Each row has a class, written after it.
[ 21 -35  29  23  35   9 -20   2 -21   9  37 -23  35 -23  22  16  39  48
   4 -34 -26  20  15  58  72  21  22  -4  -8  23  33  31  17  20  49  56
 -18  28  30 -27  25] : mil
[ 47   7   7  15 -36 -37  56 -13 -12   8 -10  48  16  39 -59 -43   2  25
 -14  41   9 -23  -2 -38  12  -3 -25  27   8 -45  72   3 -17  20  45 -21
  38   9  35  -5   9] : Zaru
[ 30 -31 -12   2  46  25  27   9  19   9  17 -18   4  12   5  -7  57  33
  12 -29 -24 -26   7  37  15  41  14   2   1   8  81  44   0   2  12  50
 -21  34  -4 -14  32] : zep
[ 30 -57 -22  61  53   0  42  19  14 -16  33 -41 -15  -9  24  -6  64  22
  11 -60 -17   9  21  42  39  51  24   4 -16  24   8  16  11   0  11  44
 -26  42   2 -28  63] : lol
[-42   3  36  24  -7 -36  -4   5 -22  26 -21  33 -26  32  43  19 -22   2
  18 -23 -39 -66  58  11  20  32  24  20 -21  45   5 -52 -62   1  34  18
  -3  -2 -21  25 -37] : zep
[ 31  43  36  14 -16  14 -12   5  -4  20 -24  22  -7  30 -45   3 -48  18
  38 -11 -23 -11  29 -22 -48 -37   9  45  28  80  48 -49 -32  26  -7  19
  59  21   0  -4   2] : gidus
[ 11   9  47   6 -11 -31  46  -3 -50  35  14 -11  18  -9 -48  -2  26  12
  29   3   6  60  38  -2  10 -36 -14 -16   0   1 -96  13 -25 -15  20 -31
  38  41   6   5  33] : mil
[ 15  -3 -33  13  33  22   3  26  22 -26 -13 -30 -17  17  14 -22 -18  19
  -7  31 -16  -5 -22  15 -46 -19  12  18  16  29   5  12   2 -26 -28 -25
  25  -8 -21 -21  15] : zop
[-14 -31   1  -9  28  18 -27  36  21 -33 -31  13  17  16   4 -24  30 -13
  34  50 -31 -39 -38   5  41  10   4 -25 -16 -14  28   4  10 -45  27 -28
  47   4  -1  14  -3] : Zaru
[ -5 -45 -19 -12  15  35  -1  19  44 -28   7 -38   0 -10  45 -25  -6 -17
  31  37  -3 -18  -2  42  12  15   8  -1 -20   9 -49  -7  23 -37  -4  14
  46  13 -13  21  17] : lol
[-18   1  31  15 -20 -42  15   5  -4  26 -18  -3  34   0 -11 -33 -21 -43
  45  40   0  22 -11 -36  89 -64 -42  17  -7  25 -38   4  18 -26  17 -71
  22   3   7  45 -81] : mil
[ -8   2  26  10 -19 -15  49   5 -24  13  26 -29 -37 -45  -2 -46 -88 -63
 -10  63  15 -18 -16  -7  17 -27 -15  15 -42 -15  10   5  12 -26  23  16
  11 -23 -32 -28  23] : reto
[ 68  21 -15  37 -27  -8  47  12  -8  30  -2  40 -19   9 -40 -28 -24 -51
 -17  52  49  47   6 -25 -36 -24 -36   7 -11 -89 -26  31  -3 -19  34 -21
  46 -39  32 -22  46] : Zaru
[ 49 -23  10  70  40  23  15  -7   9   2   2 -43 -27 -34  28 -21 -42  -4
  37 -14 -42  -8  -3  24  14  52  38  30 -34  55  86  36   3 -19  11  56
  16   7 -21 -33  52] : mil
[ 55  14 -46  48  87   6  25 -33   5  -1  28  -8 -60  17  29   8 -18 -63
  29 -22  -4 -53 -21  -9 -52  66  18  14  29 -56   8  51  42  -7  25   0
 -63 -34 -13 -19  57] : sem
[ 57  13 -23  -4 -19  42  23  14  25  15  -2  -8   0  10 -12 -27  43 -35
  -3  -8  28   7  -3  -7 -43 -16 -17 -31  34 -27 -40  29 -21 -10 -22 -43
  20  -5   8  21 -15] : dem
[ 31  45  56  23  22 -25  31   6   7  16  -8  11 -65 -10  -9   5 -45 -28
  61  56 -31 -26  -9 -11 -33 -14   9  32  25  25  -2  53 -10 -59  -1 -24
 -21 -28 -21 -40  17] : gidus
[ -4   5 -35 -21   0  26  14  -1  -4  10  14  -8 -17  17  19 -19 -21   4
 -10  18   8  31   3  13 -33 -26  -1  19  31  -3   5  -1   9  -7 -11  -7
   0 -19 -14  -7  -4] : zep
[-17 -12  13 -18  13 -37  -5  38   1 -22   2  -9  54  -1  34  -4 -23 -50
 -20 -15 -14 -50 -11  51  40  -1   8 -28 -36  30  41 -28   8  10  24  24
  39   7 -25  36 -26] : zop
[ -4  -6  -5 -12  17  35   5   6   4 -16   0 -38  -9   3  -1 -23   3  24
  -5  25  -6  18 -22  26 -41 -31   5   9  10  14 -33  22  16 -21 -25 -12
   3 -13  -2 -13 -23] : nivez
[ 12 -20  16 -17  41  38 -12  39  30 -23 -20 -20  15  -2   3  -7  38 -32
  30  25 -25 -44 -26  34  20  -9  10  -5  -8  46  28  32  34 -39  18  25
  21  28 -24  19  30] : Fabo
[ 41  18   8  63  46 -70  37 -18  -5   9  -5  -8   2 -16  -3 -18   9 -33
  27 -11 -19  -7  12 -32  10  30  29   8  23  -6   6  53  18 -21  44 -29
 -41 -26   5 -15  23] : mil
[ 51  12 -42 -22 -23  49  19   2  20  -5  19 -28   9   3  10 -14  30 -15
 -27 -14  29  21   7   8 -65   2 -26 -41  36  -5 -91  15 -27   9 -49 -32
  18   6 -18  22   6] : zop
[-32  46  97  -4  43 -19 -19  -4 -56  50 -30  72 -70  21 -12   7   3  -7
 104  56 -56  -8  -1 -27 -67 -26   5  38  47  55  20  12 -31 -47   1 -20
   1 -15 -37   3  16] : zep
[ 36  -4 -21  -6 -15  45  38  26  13  -1  11  -9   5  11  18 -19  19  -9
 -18  -7  24  27   1  22 -45   0 -20 -20  31  10 -50  24  -1  -6 -25 -17
  17 -12  12  12 -13] : nivez
[-28 -40  25  -1  -8   4  -5  21 -10  26 -17  -9  38 -20  23 -23  38 -52
  13  39  -8 -17  -2  37  47 -12 -25 -27 -32  16  -5  -3 -15 -40   3 -28
  39  -8 -32  39 -26] : reto
[-17 -23   3  -4  31  24  16  23   3 -12  -4 -24 -25 -10   7 -17  -4  38
  -6  32  -8   7 -19  14 -16 -15  24  47  27  27   3  12  32 -26 -31   3
  -7  -4  -7 -27  33] : Fabo
[  5   5   3  -8  28  27  23  10  39 -21 -54 -21  15   1 -19 -38 -12 -85
   4  12 -26 -46 -27 -28 -27 -24   4 -19   0  33  14 -12   2 -17  18 -18
  40  15 -54  56 -44] : lol
[ 38  -8  16  79 -13 -54  66  20 -39  27  10 -13 -34 -37 -25 -48 -48 -30
   5  58  33  31  -7 -35  36 -61 -60  60 -40  -3 -63   1 -39 -36  18 -30
  12 -26  -8  -9  16] : zop
[-47  -3   2 -10  23  26 -34   0 -33  21  40 -80 -34  -6  57  25 -36   6
  31 -83 -19  -4  14  24  13  17  37 -25 -27 -33 -31 -14   9  15  33 -25
  11  -5   3  -2 -61] : sem
[ 22   6  -9 -22 -18  46  28  16  15  20  17 -15 -12  -6  10 -19  22  -7
  -8   3  14  -3  -4  10 -35   0 -21 -28  35  -2 -34  11 -18 -13 -37 -46
  12   0 -15  15  -6] : reto
[ 39 -36 -14  60  58  37  -8  41  14  21   3 -49 -42 -31  31 -12  42   1
  27 -21 -23   1   0  34  34  12  15  31  14  33   8  27  30 -32   0  14
  -5  21  -1  -4  53] : reto
[-10 -17  42  36  31   3 -10  15  15  -1 -10 -28 -39   1  32 -14   8 -40
  16  -1 -19 -86   5  -9  11  25  -5 -19 -37   3 -12 -13 -35 -18  52   1
 -20  15 -10  24 -22] : sem
[-12  -1  34  11  13 -32  17 -25  31  15  18  33   5  60  -8  23  30  42
   3  -1  -5  -5  29  48 -25   1  59 -27  -3 -30  31  24 -30   5  26   7
  -4  18  37  -3 -42] : dem
[ -3 -11 -20  18  29  -3  -1  12  23 -24 -20 -29 -17   5   2 -38 -33  29
 -13  29  -9  -6 -35  -1 -15 -33  15  32  17  35  16 -30  10 -18 -14  -7
   3  -1 -17 -11   3] : Fabo
[ 18 -17 -38  25  78   5  19  29   8   2  36 -12 -39  11  30 -23  18  50
   5 -34  -5  -6  -6  36  13  22   1  37   0  -8  40  10  24   3  17  12
 -44   0   8 -55  31] : Zaru
[ 40  10  -3 -23 -32  57  18   6  19  12  10 -18   7   3  20 -16  12 -16
 -24  -4  19  22  16   8 -40  -7 -17 -43  33   8 -71  26 -15   6 -17 -23
  18   4  -2  12 -16] : mil
[ 66  -4 -25  24  87  12  16 -12  14   3  -4 -35 -19  -5   6 -17  52  16
   4 -38 -27 -15  -5  11 -52  44  28   9   8  -8  30  59  -2   1  14  34
 -28  23 -30 -28  40] : Zaru
[ 15   4   7  33  21 -22  11  12   9   6 -47   1  -1   6 -11 -11 -19 -69
  34  21 -21 -39 -20 -25 -20  -5  23  -9 -10   6   2 -11   7 -19  -1  -2
  49  -3 -26  30 -14] : Fabo
[ 15  -7   5  47  12 -22  19  44  10  11   4   2 -53   1   0  28   2  19
   6 -17   2 -19  25 -15  43  -6   9  33   6  14  22   0  -7 -21  54  -5
  -5  36  18  10  22] : zop
[  3 -17 -31   7  37  28  27  11  27  -8   8  -8 -34   8  23 -39 -28  13
  -1  17  -6  -7 -22  25 -14   0   0  20   6  16  35   0   5 -24 -15  -4
  -3 -19 -21 -41   8] : Zaru
[  9  20 -39   8  -2  27   7  -4  20 -13  -6 -44 -18 -20   7 -44 -64   8
  -9  28   0  21 -18 -11 -48 -20  -6  44  22  32  25 -14   2 -16 -47 -37
  26 -13 -26  -3   3] : zop
[-25  -8 -12 -20  20  27  -2  10   5 -44  -5 -42  -7  13  13 -35 -18  17
 -20  34 -30 -13 -26  22 -24 -16  27  15  11  18   7 -18  18  -2 -36 -17
   7   6 -27 -14  -6] : gidus
[ 47  25  19  27  36 -11  49 -12 -24  21 -28  14  -4   9 -41 -10  23 -64
  62 -17 -11 -30   4 -72 -30  29  -7  -5  27  17 -21  85   5 -16  36  -3
 -23 -10 -19  -8  11] : nivez
[ 14 -60 -24  51  13 -59  -6  23  -9 -14   1 -28  55   2  14   8  16  36
   9 -14  -7  18 -26  11  75  20   6  -1 -11 -30  12   3  12  -7  -3 -12
  24  -2  52 -23  -2] : sem
[ 20  31 -29   5  11   9  13  -3  17 -26 -11 -37  -9   5 -14 -50 -30 -28
 -14  11  -4  -7 -23  -4 -50 -35  27  14  12   2   7  -6  10  -1 -17 -12
   8 -11 -16 -14 -17] : dem
[-49  22  28 -22   0  45 -35 -56  -2  28   6  22 -40  21  19  43 -11  40
 -24 -70 -16   1  37  23 -47  14  14 -10  10  34 -21 -71 -53  58   8  31
 -39  43 -29  34 -63] : lol
[  5 -10  21  11  18 -63  29  21   1  -7 -35   9  26   3   5 -36  -4 -57
  24  42 -20 -44 -10  23  21 -10   3 -11 -38   2 -22   1 -18 -48  34 -20
  46 -25 -29  10 -14] : Zaru
[-20  -5   3 -19   7  33  -7  23  12  -2  -1 -14 -14   9 -17 -18 -17  41
   1  36  -6   9 -18  14 -37 -51  16   2  25  33   5 -23   1 -20 -30 -13
  36   1  -8 -28   4] : reto
[ 27 -49 -50  27  69 -53  16  13   8   0  -1 -43  35 -14  25 -36  19  18
 -24 -34  -7 -71  11  11  45  46  14  35 -12 -12 103 -10  12   9  52  60
 -26  17 -14   7  37] : zep
[ 23  24  19  54  27  -5   8 -33 -11  31 -12   3 -84  -4  -7  -6  -2 -33
  30  19 -17 -53  -3 -56 -10  12  -1   9  36 -26 -36  17  -7 -21  48 -33
 -57 -10 -15   8   4] : Fabo
[ 20  43   8  28 -43 -57  85 -37 -10 -14  -4  32  51  22 -64 -32 -65 -51
   1  53  -2 -31  -3 -43  -6 -35   5  22  -6   7  34  -7 -29  11  -6 -10
  15 -35  -1 -29 -53] : dem
[ 12   2  -3  -2  27 -11  -1  28  37 -13 -20 -41  -4  -2  13 -21   0 -63
  -2 -34   4 -46  -1  -6 -19  -6  29 -28 -15  16  -6  -8  12 -11  33   8
  18  18 -34  51  -7] : Fabo
[ -6 -21   0   0  23   3  21  41  -7  -1   6 -14 -14   5   4 -24  14  29
  -6   3   9  32 -19  13   2 -43 -13  32  25  38 -26   9   6 -15 -30 -32
   3   2  -8  -2   6] : zop
[ 28  38 -18   7  14  15  17 -49  18  30  58 -54 -31  -1  23 -23 -74 -36
   4 -72  24  32  25  25 -53 -15  32 -19  19  -5  -4   4 -17  11  35  -9
   0  -9 -19  22 -25] : dem
[-39 -19  63  20  -8  16 -36  -5 -12  19  28  26 -41  17  31   8  42  48
  21  21 -30  -6   1  50 -16 -16  20  -8  12  44  32 -22 -45 -15 -23 -25
 -11 -28  -3  -4 -27] : reto
[ -10   25   21  -14 -114    4    0  -26  -20   22   -1   35   33   16
  -27    2  -25  -47    9    7   32   52   46  -46   13  -23  -38  -22
   -3   15  -70   -9  -62   -1   -7  -22   29  -27    2   29  -25] : zep
[ 22 -11 -62  59  19 -38  65 -40 -28  49  26  18   0   3   9 -14 -29 -32
   5  -2  29  -2  51   9  41  22 -40  64  -3 -12  28 -36  15  25  30  25
 -38   4 -14 -13  33] : gidus
[ -3  -9  -2  46  14  22   1   1  20  -4   2  11 -82  -3  10 -33  -8   0
  34  42   0 -25  -7   4 -62   3   2  29 -11  29  67 -23 -46 -63  -8 -44
  11 -42 -40   8  48] : zop
[-11 -20 -12  -6  19  30 -21  10  14 -14 -21 -33 -38   0  10 -33 -30  31
 -10  35  -8 -23 -40   4 -20 -29  11  27   8  24  28 -15  17 -18 -11   7
   4  -6 -26 -24   6] : Fabo
[  5 -10 -39   0  24  24  26  13  18  -2   8 -30 -33 -14   4 -34 -20  19
  -2  25   2  -4 -33  29  -4 -10  -2  32  10  10  20   4  30 -27 -34  -8
  -9  -6 -21 -35  32] : reto
[-45 -27  36   8  31  63 -54 -19  12  13 -59  44 -45  29  28 -15  41 -54
  83  19 -34 -66 -23  -8 -16  49  -5 -35 -21  32  12 -20 -29 -26  18   0
   1   4 -37  35 -22] : sem
[  51  -13  -24   19   17   36   66    8    5    8   32  -82   -8  -19
  -11   -7   56  -28  -47 -109    8   31   43   19  -26   19   12  -27
   21   -4  -53   35    8   24  -11    4  -14   38  -14    4   50] : lol
[ 31  27   5  54  59  22  20  -6  31  -5  -7  15 -92   3  11 -12 -22 -59
  28  -1 -25 -41 -11 -16   0  45  -8  26  -4   8  14  29  27 -14  48  28
 -69  25 -22  -8  49] : lol
[ 22  -7 -27 -11 -43  -2  74 -11 -20  27  -4   9  -2  31 -41 -44 -54 -20
  18  22  47  20 -18 -43  40 -29 -41  34 -35 -13  29  38  26  12  41  14
  30  13 -12 -26   2] : Fabo
[-34 -32 -34 -15   8  10 -32 -55 -27 -12  33 -23  11  31  58  -5  12  18
   0  -8 -24 -23   7  28  24  44  29 -58 -24 -52 -12  -3 -13  20  53  -6
  -5 -12 -23 -18 -51] : Zaru
[ -5 -28  48  18  -1 -49  31 -46   0   5  11  29  10  -9 -20 -18  38 -10
  41  56   7 -50  -1   0  48  37 -22  17 -22 -19  24  21  -4 -17  35  27
 -48   7  16  -9  27] : sem
[ 41  19  13  33  -7  -8  25  -3 -30  21  15  33  10   8 -51  -5 -19  11
  16  15  -3  45  -3  -4  21 -46 -36  24 -12  11  51 -16 -25   9  34  14
  35  17  14 -30   9] : Zaru
[ 52  -5  -8  62  76   0  13   1  19 -14  -8  -7 -14  -9 -15 -33  57  -7
  18 -38 -30  -7  -4  -4  -9  50  32  38  -5  12  87  47  18  -5  23  29
 -36   6  -2 -21  65] : Zaru
[  1  23  16 -11   0 -44  53  -6  -7  26  -7  41  -8  26 -16 -21 -21  19
  12   3  11   2  31  -6  -7  20   3  31  -5  -4  61  25 -26  -9  63  17
  -9   9  -2  -6  32] : zep
[-26 -28 -51  22   1 -31  -3  -9 -15  -4  41 -33   1 -14  26  -8  16  13
   3 -61  11 -43  19  -8  57  42  17 -35 -38 -43  21 -49  -6  34  52  -5
 -25 -10   2  -7 -41] : zop
[ 32 -31 -21  26  21  20 -16  54  22 -44  -4 -68 -23   5  34 -23 -14  10
   6 -11 -37 -74 -15  25  26  17  30   1 -28  42  49  15  13 -16  15  24
  37  10 -16 -34  31] : zop
[  1  -9  29  25  13   1   7  20  10   4 -23  11  23 -19  -4 -21  22 -50
  21  40 -11  -1  -9 -20 -26   1 -12   0   6  25   9  -4 -23 -27 -40 -34
  47   2 -17  62  -3] : zop
[ 32   1 -15 -15 -14  42  23  13  14  20  34 -20  -6  -1  14  -7  50 -10
  -9 -22  19  -6  14  20 -30  16 -17 -52  35 -20 -82   9 -17   4 -35 -32
   2  10  -2  19   6] : reto
[ 38  24 -22  41  46 -49  15  53  24   1 -10  12 -23  33  14  12  -4 -13
  15 -54   2 -20  -3 -22  32  22  11  10  46  -3 -46  25  41  -7  25 -33
 -38  -2  35  -2  22] : Fabo
[ -8 -16  28  -7  32  19   8  29   3  24 -22 -17  12   5  20 -29  -1 -27
  24   8 -27  -5  -2  25   3  -1   5 -12 -24  19  32  28 -16 -27  16  10
  38   2 -23  17 -17] : zep
[ 45  -2 -16 -21 -18  28  39  21  14  13  14 -15  25  23   0 -15  38  -4
 -26 -26  34  34   8  11 -26 -28 -16 -35  44   3 -67  22  -5  14  -3 -22
  20  15   9  20 -10] : Fabo
[ 27  -2 -10 -10 -14  44  25  11  23 -16  17 -24   9   7   1 -24  39   0
 -38 -17  10  31  -1   6 -39  -2 -10 -28  35 -14 -33  14  -4  13 -21 -38
   5   6  11  16  -4] : lol
[-10  -4  23  30 -15 -30  25   3 -35   2  44   1  29 -18   7  -7 -58 -17
  11  27  13  59  18  16  83 -26 -16  28 -24  18  -6   8  17 -24  50 -12
  10 -18  21 -12  28] : mil
[ 37   2 -40  19  17  -8  10 -12  31 -20 -20 -34  20 -11  11 -30   9 -46
  32  40  -7 -27  -8 -10  -6  10   8   0 -25  -8 -14  23   1 -25  26 -13
  26   5 -28  33 -23] : zop
[ 40   5 -14 -29 -19  31  36  12  20   5  19 -14  15  12   5 -11  42   0
 -26 -14  32  27   8  31 -67 -13 -17 -36  48  -3 -74  28  -3  -2 -36 -24
   9  -7  14  20 -20] : nivez
[-20 -11 -13 -14   5  29   0  10  18  -2  25 -21 -28  -7  22 -22 -38  23
  12  33   1  -2 -16  42   8 -23  12  22  12  23 -18 -22  29 -16 -28   7
   6  -9  -5 -26   1] : reto
[ -3  -8 -14   3  15   1  23  11   5 -29  10 -44  19  -4   6 -39  -4  -3
 -12  25 -11  13 -16  27  -9 -27   9  11  15  28  -9  18  13 -23 -28 -43
  12 -28 -16 -12   5] : zop
[ 10 -24   6   4 -40 -60  53  17 -22  -2 -37  25  20  30 -59 -59 -31   9
 -16  47  34 -35  -6 -48  76 -32 -61  49 -20  22  -2   0 -10  -4  45  -2
  25  31  -4  -5  45] : zop
